Below is a small trained network, with its code and all its weights. Each question gives an input and a class and asks what happens when units are switched off, that is, made to give their printed mean instead of their output.

import numpy as np


def w(rows, s, z=0):
    codes = np.array(rows[::2]) - 128.0
    scale = np.full(codes.shape[1], s)
    scale[-1] = z or s
    return codes * scale


def f(y):
    return y / 2 * (1 + np.tanh(0.7978845608 * (y + 0.044715 * y**3)))


def log_softmax(a):
    a = a - a.max(-1, keepdims=True)
    return a - np.log(np.exp(a).sum(-1, keepdims=True))


def net(x, mask):
    res = np.array(x, float).reshape(1, 6) / 4 @ E
    y = f(res @ A[0][:, :-1].T + A[0][:, -1])
    res = res + np.where(mask, y, B[0][:, -1]) @ B[0][:, :-1]
    return log_softmax(res[-1] @ U[:, :-1].T + U[:, -1])


A, B = {}, {}
E = w([
[131,50,253,59,127,200,58,105],'x0',
[34,214,89,35,74,170,193,132],'x1',
[164,89,141,159,125,233,207,90],'x2',
[106,59,144,59,101,47,217,167],'x3',
[117,128,80,50,231,46,157,137],'x4',
[215,163,130,116,2,93,6,198],'x5',
],0.0094)
A[0] = w([
[222,2,146,236,206,128,141,110,163],'neuron 0',
[118,25,220,123,207,152,79,139,250],'neuron 1',
[112,179,133,253,91,170,77,122,217],'neuron 2',
[90,110,47,8,189,111,228,158,255],'neuron 3',
[93,66,183,116,115,207,122,115,184],'neuron 4',
[175,199,27,178,48,101,125,250,237],'neuron 5',
[117,103,133,121,133,181,205,111,9],'neuron 6',
[172,119,146,99,26,114,34,133,230],'neuron 7',
[35,76,196,78,137,70,188,75,192],'neuron 8',
[129,151,109,99,68,167,220,125,140],'neuron 9',
[77,77,171,46,119,183,120,135,252],'neuron 10',
[196,65,159,156,85,134,113,76,193],'neuron 11',
[77,222,78,178,136,152,152,45,226],'neuron 12',
[66,202,39,101,198,70,138,71,159],'neuron 13',
],0.0097,0.0047)
B[0] = w([
[155,11,173,131,174,156,164,26,229],'neuron 0',
[90,110,193,18,139,91,130,53,228],'neuron 1',
[185,157,112,174,90,133,48,70,200],'neuron 2',
[37,37,45,130,111,145,136,214,249],'neuron 3',
[128,167,171,66,105,146,136,78,185],'neuron 4',
[184,136,126,232,144,82,196,153,227],'neuron 5',
[133,106,135,123,89,147,184,155,156],'neuron 6',
[190,194,182,125,168,100,153,168,239],'neuron 7',
[85,95,129,56,67,89,130,134,206],'neuron 8',
[155,136,105,164,78,160,204,147,172],'neuron 9',
[124,208,127,30,84,152,108,137,199],'neuron 10',
[188,132,166,122,186,134,131,112,191],'neuron 11',
[101,103,75,216,109,167,84,107,192],'neuron 12',
[38,126,123,185,208,139,86,177,212],'neuron 13',
],0.011,0.019)
U = w([
[138,236,154,76,138,184,87,117,71],'0',
[68,113,134,80,93,17,101,125,6],'1',
[143,168,76,234,107,166,83,77,196],'2',
[61,98,55,173,209,123,131,186,187],'3',
[151,65,171,120,187,154,146,43,152],'4',
[197,161,156,172,159,9,173,184,215],'5',
[100,91,80,126,62,180,182,178,35],'6',
],0.012,0.0022)

Each question gives the input, the list of numbers given to net, and the class t.
The units are the neurons (one row each of A and B). Each row of codes is followed by its name. A weight is (code - 128) times the scale printed after its matrix; where a second scale follows, it is the last column's (A, B and U).
mask holds one flag per neuron, in row order. A switched-off neuron (its flag False) gives its mean, the last column of its row in B, instead of its output. The means were averaged over made-up inputs and are rounded, as every weight is.
A unit's drop is (log p(t) with every unit on - log p(t) with that unit switched off) / (log p(t) with every unit on - log p(t) with every unit switched off).
The circuit of an input: a set's keep is (log p(t) with only the set's units on - log p(t) with every unit switched off) / (log p(t) with every unit on - log p(t) with every unit switched off). Starting from the 12 units with the biggest drops (on a tie, the unit counted first), units are removed one at a time, each time the one whose removal leaves the highest keep (on an exact tie, the one counted first), for as long as the keep stays at least 0.8.
circuit, biggest first: the units of the circuit, biggest drop first
most important unit: the unit with the biggest drop
top k neurons: the k neurons with the biggest drops, biggest first
drop of u: that unit's drop, to one decimal
input [7,-1,-8,4,5,8], class 5: most important unit : neuron 7
input [-8,-6,-5,4,-5,-3], class 2: top 2 neurons : neuron 7; neuron 3
input [4,6,2,-3,-5,8], class 5: top 2 neurons : neuron 5; neuron 7
input [4,7,-3,-3,-6,-6], class 0: top 3 neurons : neuron 3; neuron 10; neuron 4
input [0,1,-6,5,-8,-4], class 1: top 2 neurons : neuron 3; neuron 8
input [-2,4,1,0,-8,-6], class 2: top 2 neurons : neuron 12; neuron 3
input [4,8,-8,-6,1,5], class 5: top 2 neurons : neuron 5; neuron 7
input [6,1,7,-5,-7,1], class 0: circuit, biggest first : neuron 10; neuron 4
input [-2,-2,3,-2,0,2], class 2: top 4 neurons : neuron 1; neuron 7; neuron 2; neuron 8
input [5,-8,-8,8,-3,4], class 4: top 2 neurons : neuron 1; neuron 0
input [2,7,5,-7,-4,-7], class 2: top 3 neurons : neuron 12; neuron 2; neuron 3
input [-8,-6,4,-8,-3,-6], class 2: top 3 neurons : neuron 12; neuron 2; neuron 1
input [-7,2,5,-3,2,6], class 2: top 4 neurons : neuron 12; neuron 2; neuron 7; neuron 1
input [-4,7,-5,-3,-7,7], class 5: circuit, biggest first : neuron 5
input [7,0,8,8,1,-7], class 1: top 4 neurons : neuron 8; neuron 1; neuron 10; neuron 3
input [6,-7,-8,0,7,-7], class 1: top 4 neurons : neuron 8; neuron 11; neuron 3; neuron 1
input [1,8,1,-8,-1,8], class 2: top 3 neurons : neuron 2; neuron 12; neuron 1
input [-3,2,2,6,7,7], class 3: drop of neuron 3 : 1.4
input [6,-2,-8,-7,5,-1], class 0: drop of neuron 3 : 0.9
input [6,3,5,3,3,3], class 0: circuit, biggest first : neuron 10
input [-4,-8,0,8,8,-5], class 3: drop of neuron 3 : 4.3
input [0,6,-6,4,0,2], class 3: drop of neuron 5 : 0.0
